Below is a small trained network, with its code and all its weights. Each question gives an input and a class and asks what happens when units are switched off, that is, made to give their printed mean instead of their output.

import numpy as np


def w(rows, s, z=0):
    codes = np.array(rows[::2]) - 128.0
    scale = np.full(codes.shape[1], s)
    scale[-1] = z or s
    return codes * scale


def f(y):
    return y / 2 * (1 + np.tanh(0.7978845608 * (y + 0.044715 * y**3)))


def log_softmax(a):
    a = a - a.max(-1, keepdims=True)
    return a - np.log(np.exp(a).sum(-1, keepdims=True))


def net(x, mask):
    res = np.array(x, float).reshape(1, 6) / 4 @ E
    y = f(res @ A[0][:, :-1].T + A[0][:, -1])
    res = res + np.where(mask, y, B[0][:, -1]) @ B[0][:, :-1]
    return log_softmax(res[-1] @ U[:, :-1].T + U[:, -1])


A, B = {}, {}
E = w([
[131,136,115,138,124,120,121],'x0',
[123,121,143,118,131,139,138],'x1',
[141,94,154,251,144,176,142],'x2',
[84,147,95,105,226,162,37],'x3',
[221,192,203,140,158,115,112],'x4',
[114,136,135,128,133,131,144],'x5',
],0.016)
A[0] = w([
[70,91,67,140,73,151,120,217],'neuron 1',
[148,154,129,37,51,56,186,183],'neuron 2',
[127,166,163,12,3,37,159,198],'neuron 3',
[118,203,59,43,182,108,126,152],'neuron 4',
[19,97,92,70,138,146,96,184],'neuron 5',
[99,189,116,21,144,138,67,129],'neuron 6',
[112,194,82,93,174,143,117,138],'neuron 7',
[135,108,96,173,197,208,86,110],'neuron 8',
[74,27,15,120,90,160,148,254],'neuron 9',
[105,135,136,216,164,205,101,118],'neuron 10',
[181,173,170,124,172,81,120,149],'neuron 11',
[237,255,250,131,174,101,101,183],'neuron 12',
[77,79,129,146,137,181,148,177],'neuron 13',
[159,126,148,132,188,188,131,134],'neuron 14',
[75,139,151,181,218,210,91,98],'neuron 15',
[157,105,145,241,59,153,211,145],'neuron 16',
[150,118,147,144,32,105,177,216],'neuron 17',
],0.0092,0.0097)
B[0] = w([
[28,84,138,118,95,119,180,187],'neuron 1',
[169,142,72,122,196,62,160,190],'neuron 2',
[152,170,62,125,189,72,165,208],'neuron 3',
[107,106,146,62,106,190,106,190],'neuron 4',
[87,152,137,80,113,116,136,203],'neuron 5',
[115,117,193,78,108,191,78,193],'neuron 6',
[131,127,155,92,145,132,96,171],'neuron 7',
[124,139,68,118,162,83,185,183],'neuron 8',
[37,91,110,123,119,120,159,219],'neuron 9',
[144,137,115,160,155,58,174,187],'neuron 10',
[186,133,130,147,145,169,77,180],'neuron 11',
[245,163,145,148,163,149,60,253],'neuron 12',
[107,115,89,138,88,107,158,169],'neuron 13',
[166,154,124,139,156,105,92,163],'neuron 14',
[155,155,82,125,151,83,139,192],'neuron 15',
[142,61,186,182,64,170,136,212],'neuron 16',
[139,101,129,206,116,113,172,199],'neuron 17',
],0.012,0.023)
U = w([
[90,139,21,125,171,46,214,253],'0',
[198,210,83,172,213,57,138,131],'1',
[80,73,179,207,68,178,193,86],'2',
[188,123,255,229,101,182,136,22],'3',
[59,128,162,38,88,183,127,129],'4',
[162,165,189,81,160,253,87,102],'5',
],0.0091,0.0021)

Each question gives the input, the list of numbers given to net, and the class t.
The units are the neurons (one row each of A and B). Each row of codes is followed by its name. A weight is (code - 128) times the scale printed after its matrix; where a second scale follows, it is the last column's (A, B and U).
mask holds one flag per neuron, in row order. A switched-off neuron (its flag False) gives its mean, the last column of its row in B, instead of its output. The means were averaged over made-up inputs and are rounded, as every weight is.
A unit's drop is (log p(t) with every unit on - log p(t) with that unit switched off) / (log p(t) with every unit on - log p(t) with every unit switched off).
The circuit of an input: a set's keep is (log p(t) with only the set's units on - log p(t) with every unit switched off) / (log p(t) with every unit on - log p(t) with every unit switched off). Starting from the 12 units with the biggest drops (on a tie, the unit counted first), units are removed one at a time, each time the one whose removal leaves the highest keep (on an exact tie, the one counted first), for as long as the keep stays at least 0.8.
circuit, biggest first: the units of the circuit, biggest drop first
unit that matters most: the unit with the biggest drop
k most important neurons: the k neurons with the biggest drops, biggest first
drop when u is switched off: that unit's drop, to one decimal
input [7,1,1,-7,-1,6], class 2: circuit, biggest first -> [neuron 16; neuron 12]
input [-7,-6,4,0,5,8], class 3: unit that matters most -> neuron 3
input [7,6,6,0,3,6], class 3: 2 most important neurons -> [neuron 16; neuron 3]
input [-1,5,-8,2,-7,3], class 4: 2 most important neurons -> [neuron 6; neuron 4]
input [1,1,-3,-7,1,8], class 1: 2 most important neurons -> [neuron 9; neuron 1]
input [-8,5,0,-8,3,8], class 1: 2 most important neurons -> [neuron 3; neuron 2]
input [8,-7,4,0,6,5], class 3: 2 most important neurons -> [neuron 3; neuron 2]
input [5,6,2,0,4,-6], class 3: 4 most important neurons -> [neuron 3; neuron 2; neuron 15; neuron 8]
input [4,-3,0,1,1,1], class 5: 2 most important neurons -> [neuron 3; neuron 2]
input [-6,5,1,4,0,6], class 0: 2 most important neurons -> [neuron 12; neuron 16]
input [-1,8,6,-6,-1,-6], class 2: drop when neuron 12 is switched off -> 0.3
input [-4,-5,8,6,-1,0], class 0: drop when neuron 12 is switched off -> 0.1
input [6,-4,-4,3,0,-8], class 4: drop when neuron 12 is switched off -> 0.3
input [6,3,2,-6,-5,-7], class 2: circuit, biggest first -> [neuron 16]
input [-8,3,-4,1,-3,8], class 4: drop when neuron 4 is switched off -> 0.1
